How the states are linked:
i: dp->jm, qd->tb, rq->qd, hm->fr, qq->gf, bm->rn, fg->lg, zd->rq, jz->tp, zt->dr, tq->zr, gq->bt, sj->qc, fd->mm, fc->ql, pm->zz, jd->cg, tn->ch, dq->bd, mz->jh, gf->mg, gh->pm, rl->dp, bq->lb, cq->fd, lq->zd, dc->gj, dr->nj, hp->nq, bg->rg, gs->bn, nc->tn, fj->mr, lh->fb, zr->cq, mc->zt, pf->nc, ch->tc, jq->bz, qf->bq, nq->qq, rd->jz, qj->sg, zl->bg, tc->tq, jm->th, qc->hm, cg->cl, lb->cc, gt->tg, dm->qs, br->qb, zz->sc, nz->gq, lg->gl, qb->fg, gg->gs, nj->fc, mg->lq, qs->sq, pq->qz, th->nz, mf->mc, jh->gh, sg->dl, sc->rl, rn->jf, ml->lh, dl->bc, lm->zm, cc->pz, lf->rr, gr->gt, tp->qj, tg->lm, hh->hp, cl->nm, tb->mz, rr->nt, bc->ml, zm->jq, ql->hr, qz->sj, bz->dq, bp->gg, zf->jc, bn->bm, rg->fj, pz->rd, jf->dm, gl->zj, hr->zf, bd->jj, gj->zl, fr->qf, zj->pq, sq->gr, mm->lf, mr->pf, qr->hh, nt->jd, bt->dc, nm->bp, jj->mf, jc->br, fb->qr
n: dp->sc, qd->zd, rq->lq, hm->sj, qq->hp, bm->gs, fg->br, zd->mg, jz->pz, zt->mf, tq->ch, gq->th, sj->pq, fd->zr, fc->dr, pm->jh, jd->rr, tn->pf, dq->jq, mz->qd, gf->nq, gh->mz, rl->zz, bq->fr, cq->tq, lq->gf, dc->gq, dr->mc, hp->qr, bg->gj, gs->bp, nc->mr, fj->bg, lh->bc, zr->tc, mc->jj, pf->fj, ch->nc, jq->lm, qf->hm, nq->hh, rd->cc, qj->jz, zl->dc, tc->tn, jm->rl, qc->qz, cg->nt, lb->qf, gt->sq, dm->rn, br->zf, zz->gh, nz->jm, lg->qb, qb->jc, gg->nm, nj->zt, mg->qq, qs->jf, pq->gl, th->dp, mf->bd, jh->tb, sg->tp, sc->pm, rn->bn, ml->dl, dl->qj, lm->gt, cc->bq, lf->fd, gr->qs, tp->rd, tg->gr, hh->fb, cl->jd, tb->rq, rr->mm, bc->sg, zm->tg, ql->nj, qz->zj, bz->zm, bp->cl, zf->ql, bn->gg, rg->zl, pz->lb, jf->bm, gl->fg, hr->fc, bd->bz, gj->bt, fr->qc, zj->lg, sq->dm, mm->cq, mr->rg, qr->lh, nt->lf, bt->nz, nm->cg, jj->dq, jc->hr, fb->ml
h: dp->zz, qd->lq, rq->mg, hm->qz, qq->hh, bm->gg, fg->jc, zd->gf, jz->cc, zt->jj, tq->tn, gq->jm, sj->zj, fd->tq, fc->zt, pm->mz, jd->lf, tn->mr, dq->zm, mz->rq, gf->hp, gh->tb, rl->pm, bq->hm, cq->tc, lq->qq, dc->nz, dr->mf, hp->fb, bg->dc, gs->nm, nc->fj, fj->zl, lh->dl, zr->ch, mc->bd, pf->rg, ch->pf, jq->tg, qf->qc, nq->qr, rd->lb, qj->rd, zl->bt, tc->nc, jm->sc, qc->pq, cg->rr, lb->fr, gt->qs, dm->bm, br->hr, zz->jh, nz->dp, lg->br, qb->zf, gg->cl, nj->mc, mg->nq, qs->rn, pq->lg, th->rl, mf->dq, jh->qd, sg->jz, sc->gh, rn->gs, ml->sg, dl->tp, lm->gr, cc->qf, lf->cq, gr->dm, tp->pz, tg->sq, hh->lh, cl->nt, tb->zd, rr->fd, bc->qj, zm->gt, ql->dr, qz->gl, bz->lm, bp->cg, zf->fc, bn->bp, rg->gj, pz->bq, jf->bn, gl->qb, hr->nj, bd->jq, gj->gq, fr->sj, zj->fg, sq->jf, mm->zr, mr->bg, qr->ml, nt->mm, bt->th, nm->jd, jj->bz, jc->ql, fb->bc
c: dp->rl, qd->rq, rq->zd, hm->qc, qq->nq, bm->bn, fg->qb, zd->lq, jz->rd, zt->mc, tq->tc, gq->nz, sj->qz, fd->cq, fc->nj, pm->gh, jd->nt, tn->nc, dq->bz, mz->tb, gf->qq, gh->jh, rl->sc, bq->qf, cq->zr, lq->mg, dc->bt, dr->zt, hp->hh, bg->zl, gs->gg, nc->pf, fj->rg, lh->ml, zr->tq, mc->mf, pf->mr, ch->tn, jq->zm, qf->fr, nq->hp, rd->pz, qj->tp, zl->gj, tc->ch, jm->dp, qc->sj, cg->jd, lb->bq, gt->gr, dm->jf, br->jc, zz->pm, nz->th, lg->fg, qb->br, gg->bp, nj->dr, mg->gf, qs->dm, pq->zj, th->jm, mf->jj, jh->mz, sg->qj, sc->zz, rn->bm, ml->bc, dl->sg, lm->tg, cc->lb, lf->mm, gr->sq, tp->jz, tg->gt, hh->qr, cl->cg, tb->qd, rr->lf, bc->dl, zm->lm, ql->fc, qz->pq, bz->jq, bp->nm, zf->hr, bn->gs, rg->bg, pz->cc, jf->rn, gl->lg, hr->ql, bd->dq, gj->dc, fr->hm, zj->gl, sq->qs, mm->fd, mr->fj, qr->fb, nt->rr, bt->gq, nm->cl, jj->bd, jc->zf, fb->lh
b: dp->tb, qd->hp, rq->hh, hm->fg, qq->bc, bm->jd, fg->nj, zd->qr, jz->hm, zt->zm, tq->rg, gq->pm, sj->br, fd->pf, fc->dq, pm->lq, jd->tq, tn->gj, dq->sq, mz->qq, gf->ml, gh->mg, rl->qd, bq->zj, cq->mr, lq->fb, dc->sc, dr->jq, hp->sg, bg->jm, gs->rr, nc->dc, fj->nz, lh->rd, zr->fj, mc->lm, pf->bt, ch->zl, jq->dm, qf->gl, nq->dl, rd->qc, qj->qf, zl->dp, tc->bg, jm->mz, qc->qb, cg->zr, lb->pq, gt->bn, dm->nm, br->zt, zz->zd, nz->gh, lg->fc, qb->dr, gg->lf, nj->bz, mg->lh, qs->bp, pq->zf, th->jh, mf->tg, jh->gf, sg->bq, sc->rq, rn->cg, ml->pz, dl->lb, lm->rn, cc->qz, lf->tn, gr->gs, tp->fr, tg->bm, hh->qj, cl->cq, tb->nq, rr->ch, bc->cc, zm->jf, ql->bd, qz->jc, bz->qs, bp->mm, zf->mf, bn->nt, rg->th, pz->sj, jf->cl, gl->ql, hr->jj, bd->gr, gj->rl, fr->lg, zj->hr, sq->gg, mm->nc, mr->gq, qr->tp, nt->tc, bt->zz, nm->fd, jj->gt, jc->mc, fb->jz

The rows follow the links: the fewer symbols apart two states are, the more alike their rows tend to be.

Each row is also shifted at random along 7 hidden directions that mean nothing.

Some states, each with a row of numbers:
tc: 2 27 43 -17 12 6 15 -27 -21 11 39 -5 23 18 73 33 -3 -20 -84 2 12 -11 13 -44 -20 -8 -26 19 7 2 13 -28 -21 -4 -9 13 -20 -15 -14 -4 -6 25 5 -4 24 7 7 39 -7 28 -6 -36 5 18 3 7 12 -21 -25 7 -25
fb: -28 -24 -21 -5 -1 -44 5 2 5 -23 -14 14 -29 10 -14 -19 19 9 82 -18 27 3 -31 26 -2 -24 13 -4 -45 11 7 -8 20 35 9 29 -30 18 7 7 -29 -16 12 4 -10 9 -9 -87 18 -13 -39 3 -15 -9 1 -18 9 6 -5 7 39
lm: 34 13 44 28 -15 47 -21 -9 3 25 -8 -10 18 -14 -72 -7 -32 0 -23 14 -39 10 21 -40 8 21 -3 0 44 -17 -8 30 -53 -47 3 -23 47 -13 -26 -19 36 2 -8 23 -3 -14 5 78 -13 -37 43 10 22 0 -1 18 -26 6 13 -9 -5
cq: 8 11 -41 -16 34 10 26 -2 -19 -8 3 5 13 9 30 33 5 -19 -32 -13 0 -20 16 50 41 -5 -18 13 10 11 -7 -30 92 7 8 -10 -34 -24 30 29 -129 -3 -25 -4 15 3 11 32 -14 23 5 -25 2 10 -36 17 54 -28 -24 -34 -21
fr: -4 -29 -36 49 -14 -5 -33 132 24 -12 10 11 -23 -16 34 -45 3 26 74 31 -7 3 -2 18 -64 24 32 -30 -1 -17 -24 43 37 -28 -36 5 137 51 -25 0 74 7 24 -58 -30 -25 -3 -58 -1 2 15 40 -13 -15 -8 -23 -34 31 43 -23 -29
gs: 28 19 47 24 0 30 -5 -12 -16 14 11 -3 23 3 -43 8 -26 -12 -35 2 -19 -1 19 -37 10 3 -18 13 32 -8 -2 4 -18 -42 2 1 39 -18 -24 -9 -48 12 -6 12 4 -6 12 90 -18 -36 28 -23 19 5 -27 20 5 -14 -10 -31 -9
jq: 35 12 39 4 17 19 -23 5 -1 -9 21 7 -13 8 -3 3 -25 5 -14 -12 -23 15 2 -45 -2 2 5 -5 15 -22 -14 7 -4 -25 -1 38 9 -5 -45 -24 -27 0 1 18 -15 -7 17 26 -4 -20 25 -18 -1 -18 -17 20 4 -1 -14 -14 9
nz: -22 -30 -30 -16 -34 -41 47 -87 -33 -42 -13 20 11 -1 2 1 29 -14 6 -40 43 -19 -13 46 18 -24 -33 21 -33 45 42 -57 -15 45 -4 2 -78 -25 68 9 -80 13 -12 -21 10 10 0 -30 9 -2 -43 -59 7 5 1 -3 34 -33 -16 11 4
rr: 16 -6 2 -11 14 4 15 19 -25 -8 12 10 17 7 19 19 -8 -10 -44 -21 3 -11 11 -1 -1 -5 -22 10 12 7 5 -22 -7 -6 0 12 4 -19 -8 7 74 24 -3 -18 8 0 21 37 -16 30 8 -44 8 -2 13 18 -19 -30 -18 11 -14
fg: 12 -1 15 68 -62 21 -35 25 25 8 -3 -13 6 -38 -44 -39 -11 17 -25 45 -26 15 6 -27 -27 40 18 -17 28 -8 -2 51 -53 -62 -41 -41 132 16 -2 -27 33 20 3 -55 -24 -20 -9 86 -6 -35 31 31 12 -11 -19 -13 -31 35 57 -38 -42
jd: 19 6 10 -12 -33 8 20 -89 -26 -19 15 1 27 -15 30 20 0 -14 -115 -17 2 -9 12 -13 15 10 -33 16 18 21 29 -37 -51 -6 -24 -18 -35 -42 43 -17 -31 34 -22 -35 10 3 14 89 -8 16 3 -61 18 -1 -2 17 15 -27 -5 1 -40
fc: 24 2 20 -5 -9 -4 -28 4 12 -27 25 2 -22 -13 41 -4 -10 17 -72 -9 -13 24 -13 -45 -18 16 16 -19 0 -15 1 7 -45 -21 -31 24 18 -3 -19 -38 84 21 1 -45 -27 2 18 47 1 25 11 -24 -10 -34 12 7 -26 12 11 11 -15
bm: 30 -26 -2 0 -12 22 1 -1 -24 -18 -1 22 12 -5 -15 -9 -15 -1 29 -29 -15 -10 20 3 -12 5 -20 1 23 0 2 -11 -28 -7 -1 11 2 -16 -6 -7 52 9 -7 14 -4 -22 19 -29 -9 -14 26 -30 17 -9 15 24 -20 -20 -6 21 1
gg: 26 -20 -74 -26 32 36 14 36 -12 -1 -34 10 11 -5 -24 15 -7 -5 38 -25 -27 -18 27 78 43 10 -9 -1 33 0 -23 -8 70 12 28 -29 -33 -25 25 36 26 -20 -30 30 10 -14 17 -33 -15 22 35 6 11 0 10 31 2 -24 -10 12 0
sg: -24 -36 -75 5 -59 -20 5 -1 23 -11 -48 -11 2 -48 -24 -25 29 18 -20 15 8 1 -10 64 11 28 13 -14 -4 28 19 15 -43 11 -23 -74 24 1 76 7 148 12 -15 -70 -11 3 -14 18 6 38 -11 28 2 -10 39 -23 -45 22 55 27 -27
bc: -24 30 44 31 3 -23 -18 11 19 12 28 -11 -21 16 23 -11 5 5 14 35 16 13 -19 -45 -28 -10 22 -3 -28 -16 -5 19 22 -14 -12 27 42 35 -35 -12 -130 -6 24 -4 -7 7 -21 1 12 -32 -23 24 -18 9 -42 -27 33 28 2 -47 5
lb: -10 -4 -33 1 -4 -25 -15 27 25 -22 2 -2 -31 -13 31 -11 13 17 -8 7 4 13 -21 18 -1 9 27 -20 -22 -3 -7 12 33 5 -21 3 15 16 13 -7 -17 -4 1 -43 -24 7 -4 -3 10 20 -11 13 -21 -22 -11 -16 9 23 19 -17 -9
th: -25 -31 -9 3 -12 -45 22 43 -28 -33 39 25 3 13 103 -6 21 -6 6 -15 50 -22 -8 8 -68 -18 -21 9 -33 20 25 -36 -5 17 -32 41 30 19 -1 6 69 42 28 -64 2 -1 9 -61 3 39 -38 -51 -6 3 14 -17 -14 -23 -10 15 -28
ql: 24 -12 -25 13 -41 37 -20 -21 20 2 -30 -5 4 -36 -44 -25 -8 16 11 12 -39 8 16 14 8 39 12 -18 35 -8 -9 32 -38 -17 -12 -53 17 -6 26 -15 34 -11 -20 8 -12 -23 -6 -1 2 -20 41 38 13 -10 14 7 -19 24 41 11 -11
gr: 33 29 13 7 17 55 -24 36 5 17 35 -6 8 1 71 11 -21 -2 -34 27 -38 -2 34 -30 -29 32 5 -10 44 -32 -29 18 34 -35 -17 -8 40 4 -33 -8 -47 -1 -6 12 3 -24 6 6 -9 7 51 22 1 6 -18 15 16 10 5 -23 -39
rl: -28 5 -38 2 1 -20 31 -1 -3 10 -19 -15 20 -6 -12 19 21 -15 -46 14 24 -15 -3 52 37 -8 -11 14 -11 29 13 -14 39 10 6 -42 3 -12 50 32 -32 10 -12 -40 17 19 -6 74 -11 28 -26 -3 3 19 -16 -15 16 -11 3 -24 -23
zt: 28 33 -3 -39 85 12 -30 71 26 2 19 -7 -39 19 41 32 -21 12 -43 -7 -30 25 -9 -17 27 4 35 -21 2 -38 -42 16 79 -6 17 39 -26 2 -51 -1 28 -22 -3 17 -16 15 21 23 -6 49 22 11 -29 -27 -5 20 2 12 -21 -4 19
bn: 30 -28 -12 29 -25 -6 10 -8 -33 -54 10 32 3 -7 -21 -14 -8 -5 2 -39 1 -8 4 21 6 -2 -25 6 6 17 13 -28 13 -23 -21 27 34 -23 17 -9 -97 26 -14 -43 -19 -15 28 43 -15 -33 9 -73 15 -23 -43 21 22 -32 -10 -43 -19
mg: -34 -9 -22 26 -34 -21 15 -9 7 9 -28 -11 12 -14 -45 -15 20 -2 20 22 21 -7 -9 36 11 -2 0 5 -15 24 15 6 -8 6 -2 -40 28 9 39 15 -16 2 1 -24 6 5 -21 19 4 -13 -25 20 5 14 -8 -25 -1 9 23 -15 -6
mf: 31 -35 -33 27 -42 -2 -16 10 -7 -60 13 29 -16 -26 27 -33 -2 16 7 -20 -14 3 1 17 -25 24 1 -17 7 1 2 -5 3 -23 -48 15 48 -3 18 -25 -47 20 -10 -60 -36 -25 18 -7 0 -15 21 -37 2 -38 -25 10 10 -1 22 -27 -32
rd: -16 -13 -11 39 -41 -30 -8 -14 17 -17 -24 -4 -15 -23 -69 -31 10 12 14 8 10 14 -26 17 17 3 15 -9 -20 14 11 17 -15 -12 -14 -15 42 7 27 -8 -45 2 -2 -42 -23 6 -11 45 5 -35 -18 6 -2 -17 -25 -20 2 21 29 -33 5
lg: 11 -14 10 28 -12 -7 -23 5 17 -7 -38 0 -20 -13 -131 -27 -15 16 45 -12 -19 23 -22 -1 37 -1 20 -10 -4 -5 -7 30 -24 -20 18 5 29 0 -12 -11 23 -14 -4 9 -29 1 3 45 -1 -50 7 11 4 -27 -10 4 -25 13 13 -13 41
tp: -20 13 16 -18 -4 -24 -14 -40 18 -16 31 2 -34 9 89 -7 16 10 15 7 16 13 -21 -34 -38 -3 21 -12 -34 -13 1 -3 0 28 -20 33 -51 23 -9 -25 -96 -15 17 12 -7 4 -19 -96 29 -2 -24 15 -25 -5 -3 -19 38 27 0 7 10
jc: 17 3 45 -1 -2 -3 -30 -12 13 -12 8 0 -26 0 -23 -12 -17 17 -7 -14 -15 28 -18 -56 -8 0 18 -14 -5 -20 -3 16 -58 -12 -4 37 -6 3 -38 -35 64 -3 8 10 -24 1 9 8 9 -15 6 -6 -7 -28 13 7 -29 15 2 19 28
gl: 9 -9 -45 5 -47 6 -15 -45 22 -25 -15 -2 -14 -39 13 -21 12 17 -21 8 -19 11 -1 26 10 36 18 -21 8 3 2 13 -7 -3 -34 -42 -7 -6 51 -20 -65 -7 -24 -31 -20 -11 -9 1 12 -4 16 18 -3 -20 -9 -2 20 26 39 -10 -25
qq: -34 2 -13 -6 -35 2 12 -60 16 36 -37 -22 18 -15 -36 -9 21 -1 27 28 6 -4 3 20 9 8 2 4 -1 13 13 12 -45 27 12 -62 -36 5 42 10 18 -19 -3 31 23 3 -34 -41 17 -11 -14 56 7 30 30 -21 -5 21 26 31 9
qs: 32 -10 -21 -3 -9 16 -2 -3 -11 -26 4 8 6 -18 14 6 -9 2 -61 -20 -19 -1 13 11 13 18 -10 -4 23 4 1 -11 -5 -19 -19 -8 7 -25 18 -9 27 19 -20 -37 -11 -8 24 59 -13 22 24 -38 8 -20 -3 22 -5 -15 3 -4 -31
jj: 31 5 -11 -6 18 11 -13 -3 10 -13 -20 -1 -17 -10 -63 8 -17 9 -33 -22 -30 19 -8 8 56 7 12 -9 13 -7 -15 7 16 -17 13 2 -16 -24 2 -8 -6 -11 -22 1 -19 7 19 78 -10 -1 21 -12 -1 -30 -15 23 0 -2 -3 -14 16

From each start, follow one symbol. Which state do you reach?
Answers are names.
33 -9 16 9 32 15 -16 61 -14 -16 20 23 -11 18 -4 -3 -27 4 39 -25 -19 2 7 -17 -15 -7 -2 -5 11 -21 -19 1 28 -24 6 52 34 4 -53 -5 14 2 7 14 -16 -15 25 -18 -13 -14 26 -26 2 -19 -13 23 -9 -16 -22 -11 13
c qs
-9 -23 -13 20 -47 -9 -16 -20 16 -17 -8 7 -18 -20 -5 -40 10 19 60 7 -1 9 -9 4 -28 15 17 -16 -11 -2 5 16 -29 3 -24 -8 16 20 14 -19 -29 -10 5 -9 -21 -14 -17 -70 19 -34 -3 24 -4 -11 1 -17 2 26 31 2 1
c qf
22 -21 -34 -7 48 16 3 106 -18 -7 3 19 5 13 10 11 -14 -3 25 -22 -10 -15 17 37 -2 -4 -9 -1 17 -6 -22 -7 63 -9 14 21 39 -3 -25 29 106 8 0 -10 0 -10 29 -8 -23 34 22 -21 2 -7 7 22 -30 -27 -20 3 -5
h nt
28 -13 -39 -21 -17 28 -13 -42 8 -23 -15 7 -10 -24 11 -8 -4 13 3 -16 -33 7 11 22 16 29 9 -17 22 -8 -9 2 -1 8 -9 -21 -52 -18 29 -16 -26 -18 -27 17 -12 -17 5 -42 8 2 32 10 1 -20 10 19 13 9 15 17 -2
h bd
34 -32 -67 -25 3 24 -3 22 -10 -48 12 30 -13 -10 87 -7 1 9 28 -31 -22 -12 22 46 -20 25 -3 -18 19 -6 -15 -18 51 13 -23 9 -28 -8 18 -2 -16 -3 -18 -9 -12 -29 20 -102 1 28 33 -17 -4 -23 6 25 17 -11 1 16 -25
n sq
-3 -22 21 5 -45 2 25 -39 -33 2 1 8 40 -7 -1 -5 1 -13 -18 -9 18 -20 17 -14 -32 -4 -39 21 12 24 33 -24 -94 2 -8 -14 6 -14 15 -1 119 37 6 -11 19 -7 3 0 -5 2 -5 -35 26 19 40 2 -39 -27 2 43 -18
i tn
13 5 -35 -4 15 24 -23 26 34 17 -40 -17 -15 -19 -67 -4 -10 15 11 12 -38 18 1 28 47 23 31 -20 20 -16 -28 39 28 -11 20 -38 3 -1 7 6 34 -31 -19 20 -12 -2 -3 27 -2 0 30 55 -5 -15 4 8 -14 25 22 -2 14
b dr
17 -43 -64 27 -48 -6 30 -9 -32 -44 -27 16 31 -36 -56 -8 7 -8 -42 -31 6 -22 12 79 38 10 -34 12 19 45 25 -29 1 -19 -21 -40 44 -40 76 16 5 39 -32 -84 -9 -7 25 107 -26 5 7 -67 27 -15 -20 17 -6 -38 15 -30 -46
n lf
-30 -31 -7 33 -22 -20 22 20 -17 7 -19 10 17 7 -56 -25 11 -8 96 3 31 -21 -1 32 -17 -21 -17 15 -16 21 15 -5 -4 9 10 -4 42 17 8 24 -2 2 15 4 9 -6 -13 -50 -2 -38 -25 3 12 23 -3 -18 -9 -12 2 -6 11
i sc
-28 -2 41 -6 23 -79 -9 29 2 -40 40 15 -48 30 52 -3 13 10 -4 -26 50 20 -57 -46 -32 -43 16 -4 -72 0 14 -20 -2 18 -12 100 -4 27 -46 -21 11 17 38 -44 -25 30 9 -19 17 15 -61 -49 -34 -29 -9 -21 -3 0 -27 -2 35
b rd
20 8 3 -7 3 30 -24 -12 28 27 -42 -19 -5 -18 -99 -4 -17 14 -1 5 -40 22 -1 -6 46 19 23 -14 24 -17 -18 39 -32 -13 27 -34 -12 -11 -3 -8 83 -25 -16 42 -8 3 -4 44 -1 -13 30 44 4 -12 22 13 -33 23 18 20 29
h fc
25 -13 -46 3 12 12 13 33 -21 -25 -1 15 11 -5 9 9 -4 -8 -19 -19 -8 -15 17 49 22 5 -16 2 20 9 -6 -20 61 -11 -6 -6 20 -21 22 18 -36 13 -21 -31 -3 -10 25 39 -21 16 19 -36 9 -9 -24 21 17 -27 -10 -29 -28
n cg
-28 -3 -11 -11 7 -30 27 3 -14 -3 11 2 9 11 44 14 19 -13 -20 -2 34 -15 -7 18 -7 -20 -15 14 -23 20 16 -27 14 22 -2 5 -14 2 18 18 4 15 10 -27 15 15 -3 -3 1 31 -35 -21 -4 14 4 -14 8 -15 -14 3 -10
i jm
-32 10 8 0 3 21 15 -2 3 61 -23 -20 30 10 -27 0 6 -11 68 36 5 -18 18 6 -14 -5 -6 14 12 0 -3 17 -11 19 32 -42 -7 16 -3 29 33 -23 11 65 37 -4 -31 -73 4 -16 -4 66 10 49 28 -18 -11 9 3 27 15
h mz
7 -29 -9 2 -61 12 -20 -55 11 -24 -4 14 -13 -26 24 -44 6 21 66 -1 -15 7 5 -11 -49 29 12 -20 5 -8 6 12 -69 14 -30 -12 -22 12 15 -35 14 -12 0 17 -15 -29 -15 -130 27 -30 16 28 1 -13 34 -5 -8 29 36 42 2
n lg
-33 1 -54 -30 -1 -20 22 -20 9 3 -8 -10 0 -4 68 12 33 -4 -15 14 24 -12 -4 48 5 1 2 -1 -20 19 8 -17 33 41 -6 -33 -53 5 50 21 -18 -6 -6 -15 16 11 -17 -48 12 46 -28 23 -12 16 15 -19 24 5 7 16 -16
c zd
-15 4 49 24 -21 -45 -18 -24 10 -26 22 4 -33 6 -3 -21 3 11 5 0 21 24 -38 -50 -22 -17 18 -5 -42 -4 12 4 -30 -8 -20 51 18 19 -27 -35 -78 6 22 -25 -29 11 -6 10 16 -36 -31 -19 -16 -21 -27 -18 13 19 2 -25 20
i rd
